-61	56	-102	-17	62	2	44	-79	62	-66	22	-50	5	-16	24	37	-13	-9	33	6	60	77	62	3	-63	72	48 -> q190
-52	48	-24	-17	39	6	44	-25	52	-56	15	-35	5	-10	10	10	-17	12	-37	6	40	73	55	16	-63	70	23 -> q283
-60	56	-102	-17	62	2	44	-79	62	-66	22	-50	5	-16	24	11	-22	6	-18	6	43	53	27	16	-53	99	48 -> q447
where: -61
q190, 1
has: 5	-50	22	-66
no
asked: -52	48	-24	-17	39	6	44	-25	52	-56	15	-35	5	-10	10	10	-17	12	-37	6	40	73	55	16	-63	70	23
q283
has: -66	22
yes

13	57	-61	4	-74  q283
41	26	80	6	25  q48
-71	24	76	29	-56  q737
47	55	-73	-67	59  q64
-11	-45	-57	2	-34  q640
71	-43	69	-11	-64  q933
-68	-64	-62	50	-66  q281
41	26	80	6	-80  q190
53	-75	87	-17	85  q154
-72	-83	-67	-21	-9  q575
57	50	70	64	-24  q447
has: -57	2	-34
yes
has: 59	-67
no
asked: 13	57	-61	4	-74
q283

72	-11	43	32	-14	96 = q575
57	-49	-76	-62	-23	-105 = q933
-11	-1	-44	19	23	-7 = q48
-72	104	75	-21	-63	83 = q281
-16	-57	-11	-12	32	-94 = q640
has: -72	105
no
has: 72	-11	43	32
yes
asked: -16	-57	-11	-12	32	-94
q640
has: 72	-11	43	32	-14
yes
where: 43
q575, 3

-10	22	-4	7	6	33	2	9	-8	-23	-3	-12 = q281
-10	22	93	7	6	33	2	9	-8	-23	-3	-12 = q655
-47	27	64	10	-59	-12	-24	-61	23	-47	-22	-3 = q640
again q640: 
-47
where: 23
q640, 9

81	35	-66	62	41	-36	73 = q933
88	28	-29	-17	99	-28	-81 = q64
-13	-56	-9	30	8	-8	34 = q737
-47	-28	79	4	-39	24	12 = q575
-22	-19	-74	53	-22	-50	78 = q447
-13	-56	-9	5	50	-25	3 = q283
-91	27	5	49	-55	19	60 = q640
-22	-17	-36	-27	-75	-6	46 = q190
26	-28	-76	-58	13	35	-54 = q154
-22	-19	-74	53	-22	76	-50 = q281
asked: 81	35	-66	62	41	-36	73
q933
has: -29	-17	99	-28	-81
yes

13	14	-27	-3	-41	-16	31	-20	-45 = q655
-107	19	-73	6	-47	-57	16	-21	27 = q64
4	14	-31	-4	-47	-20	31	-24	-41 = q48
32	-3	13	-3	12	8	15	16	-31 = q154
32	-11	33	-3	34	20	-3	27	-8 = q933
24	10	-18	-3	-28	-9	31	-12	-49 = q640
21	11	-21	-3	-33	33	32	-15	-48 = q575
-43	17	-50	-34	-64	-38	24	-34	-14 = q737
33	1	5	-3	3	4	21	10	-39 = q281
27	9	-15	-2	-24	-24	-24	-9	-24 = q283
has: -33	32
no
where: 34
q933, 5
again q283: 
-24
again q737: 
-34

65	-73	-19	45 : q575
33	-15	-22	46 : q447
64	-71	7	-31 : q154
64	64	64	44 : q190
-78	87	28	-57 : q283
64	-31	17	-31 : q933
10	-72	-7	17 : q655
again q190: 
64
has: 7	-31
yes
again q933: 
-31
where: -73
q575, 2
asked: 64	-31	17	-31
q933
has: 33	-15	-22	46
yes
asked: 64	-71	7	-31
q154

-10	-40	60	10 -> q655
5	-35	89	23 -> q575
9	-8	61	27 -> q640
asked: 5	-35	89	23
q575
where: 61
q640, 3

-1	11	8	2	-16	-1	1	75 : q281
-1	11	8	2	-16	3	1	5 : q154
-9	32	10	4	-31	-5	-8	9 : q640
has: -1	2
no
again q281: 
-1

